Below are the code and all the weights of a small trained network. Each question names an input and a class and asks about switching units off, where a switched-off unit gives its printed mean instead of its output.

import numpy as np


def w(rows, s, z=0):
    codes = np.array(rows[::2]) - 128.0
    scale = np.full(codes.shape[1], s)
    scale[-1] = z or s
    return codes * scale


def f(y):
    return y / 2 * (1 + np.tanh(0.7978845608 * (y + 0.044715 * y**3)))


def log_softmax(a):
    a = a - a.max(-1, keepdims=True)
    return a - np.log(np.exp(a).sum(-1, keepdims=True))


def net(x, mask):
    res = np.array(x, float).reshape(1, 7) / 4 @ E
    y = f(res @ A[0][:, :-1].T + A[0][:, -1])
    res = res + np.where(mask, y, B[0][:, -1]) @ B[0][:, :-1]
    return log_softmax(res[-1] @ U[:, :-1].T + U[:, -1])


A, B = {}, {}
E = w([
[115,166,112,249,153,148,108,140,95],'x0',
[127,129,128,128,127,127,127,127,125],'x1',
[126,129,129,128,126,127,128,128,128],'x2',
[126,117,131,96,164,64,102,232,90],'x3',
[131,128,128,128,128,128,128,129,131],'x4',
[127,101,116,112,121,229,43,154,132],'x5',
[128,129,127,128,129,128,129,129,129],'x6',
],0.016)
A[0] = w([
[110,138,139,114,120,98,111,120,139,116],'neuron 0',
[121,132,135,110,141,116,128,127,131,127],'neuron 1',
[141,120,130,3,118,152,135,94,155,73],'neuron 2',
[123,126,131,135,141,102,87,218,105,3],'neuron 3',
[115,143,119,95,127,66,128,163,110,135],'neuron 4',
[129,132,129,163,125,208,120,88,146,115],'neuron 5',
[118,121,130,166,128,93,122,144,131,88],'neuron 6',
[131,141,144,49,104,133,129,117,153,176],'neuron 7',
[128,152,123,151,134,67,179,97,123,167],'neuron 8',
[116,144,125,165,114,134,123,97,131,96],'neuron 9',
[122,103,120,103,123,124,113,150,129,74],'neuron 10',
[132,122,138,60,124,50,179,149,135,148],'neuron 11',
[129,133,127,112,122,107,127,130,127,138],'neuron 12',
[118,113,126,71,131,210,83,179,114,109],'neuron 13',
[116,133,125,123,116,136,149,84,145,67],'neuron 14',
[129,115,118,100,137,153,102,145,132,53],'neuron 15',
[129,138,134,109,120,108,124,132,139,140],'neuron 16',
[140,114,129,92,124,196,72,172,137,28],'neuron 17',
[136,159,134,216,133,117,128,171,113,28],'neuron 18',
[127,144,136,184,126,40,205,75,115,52],'neuron 19',
[120,139,123,206,128,223,72,108,107,103],'neuron 20',
[134,126,132,123,105,139,158,15,145,60],'neuron 21',
[132,127,132,130,118,167,176,36,159,144],'neuron 22',
[128,118,124,175,148,99,124,146,138,52],'neuron 23',
[137,117,119,149,120,145,127,128,126,129],'neuron 24',
[119,126,137,154,129,138,122,118,148,115],'neuron 25',
[125,132,109,106,119,110,132,134,137,135],'neuron 26',
[121,153,126,243,135,111,118,171,122,92],'neuron 27',
[109,118,132,99,116,169,141,112,137,59],'neuron 28',
[140,130,131,116,127,118,138,137,122,124],'neuron 29',
],0.023,0.022)
B[0] = w([
[150,159,126,122,126,121,138,141,101,138],'neuron 0',
[135,140,144,120,116,123,111,136,113,140],'neuron 1',
[132,145,101,175,131,127,122,117,231,214],'neuron 2',
[131,116,99,182,121,126,115,115,254,174],'neuron 3',
[126,143,134,94,140,137,135,120,65,192],'neuron 4',
[130,220,130,147,123,126,124,139,141,221],'neuron 5',
[142,97,137,119,119,111,123,125,123,145],'neuron 6',
[121,71,129,122,127,130,120,131,111,213],'neuron 7',
[127,59,129,124,119,132,118,132,123,216],'neuron 8',
[125,182,124,128,128,125,116,124,128,161],'neuron 9',
[115,109,143,118,115,137,136,135,104,140],'neuron 10',
[130,174,142,106,128,126,132,135,30,233],'neuron 11',
[113,143,148,106,126,142,127,130,109,148],'neuron 12',
[124,56,125,146,119,118,138,127,175,211],'neuron 13',
[127,82,139,120,128,153,114,145,84,157],'neuron 14',
[133,83,122,110,139,130,110,140,96,144],'neuron 15',
[135,156,135,100,145,127,146,137,106,150],'neuron 16',
[132,41,135,96,132,134,148,127,70,181],'neuron 17',
[128,42,146,100,134,120,132,142,81,172],'neuron 18',
[126,160,104,165,129,132,121,119,226,212],'neuron 19',
[129,254,126,132,135,125,118,118,136,252],'neuron 20',
[130,46,142,93,131,117,137,121,81,216],'neuron 21',
[125,27,117,136,126,130,139,137,168,249],'neuron 22',
[116,93,149,129,131,127,134,127,88,142],'neuron 23',
[124,164,138,131,122,119,118,125,133,149],'neuron 24',
[131,172,113,134,130,129,139,113,115,148],'neuron 25',
[143,146,157,119,133,124,123,131,105,149],'neuron 26',
[128,34,116,128,123,138,141,129,166,210],'neuron 27',
[122,146,119,145,134,129,121,121,170,150],'neuron 28',
[103,139,144,134,127,136,122,126,96,139],'neuron 29',
],0.039,0.03)
U = w([
[81,89,124,83,81,171,153,163,105,148],'0',
[84,150,84,158,72,177,139,137,215,225],'1',
[87,254,135,96,80,168,133,146,87,1],'2',
],0.0077,0.0038)

Each question gives the input, the list of numbers given to net, and the class t.
The units are the neurons (one row each of A and B). Each row of codes is followed by its name. A weight is (code - 128) times the scale printed after its matrix; where a second scale follows, it is the last column's (A, B and U).
mask holds one flag per neuron, in row order. A switched-off neuron (its flag False) gives its mean, the last column of its row in B, instead of its output. The means were averaged over made-up inputs and are rounded, as every weight is.
A unit's drop is (log p(t) with every unit on - log p(t) with that unit switched off) / (log p(t) with every unit on - log p(t) with every unit switched off).
The circuit of an input: a set's keep is (log p(t) with only the set's units on - log p(t) with every unit switched off) / (log p(t) with every unit on - log p(t) with every unit switched off). Starting from the 12 units with the biggest drops (on a tie, the unit counted first), units are removed one at a time, each time the one whose removal leaves the highest keep (on an exact tie, the one counted first), for as long as the keep stays at least 0.8.
units of the circuit, in order: the units of the circuit, biggest drop first
k most important neurons: the k neurons with the biggest drops, biggest first
drop of u: that unit's drop, to one decimal
input [-7,-5,-5,-7,0,-5,8], class 0: units of the circuit, in order : [neuron 21]
input [0,-4,3,-5,3,-3,0], class 0: 3 most important neurons : [neuron 21; neuron 2; neuron 20]
input [1,-3,8,5,6,2,0], class 1: 4 most important neurons : [neuron 3; neuron 21; neuron 11; neuron 18]
input [7,8,4,1,-4,-2,0], class 0: 4 most important neurons : [neuron 18; neuron 2; neuron 3; neuron 5]
input [1,8,7,0,0,2,6], class 2: 2 most important neurons : [neuron 22; neuron 2]
input [7,1,-2,2,-5,0,-1], class 0: 4 most important neurons : [neuron 18; neuron 2; neuron 19; neuron 5]
input [1,-6,0,0,5,4,2], class 2: 3 most important neurons : [neuron 22; neuron 2; neuron 27]
input [-6,-4,-3,0,-6,3,-3], class 1: 2 most important neurons : [neuron 2; neuron 21]
input [7,-7,6,4,5,-4,1], class 0: 2 most important neurons : [neuron 18; neuron 2]
input [4,-6,-7,6,8,1,-8], class 1: 4 most important neurons : [neuron 3; neuron 21; neuron 11; neuron 17]
input [0,4,6,-4,-1,-5,-5], class 0: 3 most important neurons : [neuron 2; neuron 21; neuron 20]
input [4,4,-7,0,-2,3,-8], class 2: 3 most important neurons : [neuron 22; neuron 20; neuron 2]
input [-8,7,-5,-1,-2,3,1], class 1: 3 most important neurons : [neuron 2; neuron 18; neuron 21]
input [8,1,-7,-3,1,3,1], class 2: units of the circuit, in order : [neuron 20]
input [1,5,-6,6,4,4,7], class 1: 4 most important neurons : [neuron 3; neuron 21; neuron 11; neuron 18]
input [6,0,1,-7,6,2,-1], class 2: drop of neuron 20 : 0.6
input [-3,8,7,-7,0,-5,0], class 0: drop of neuron 21 : 6.9
input [-5,-7,-6,-7,-8,-6,5], class 0: drop of neuron 21 : 6.5
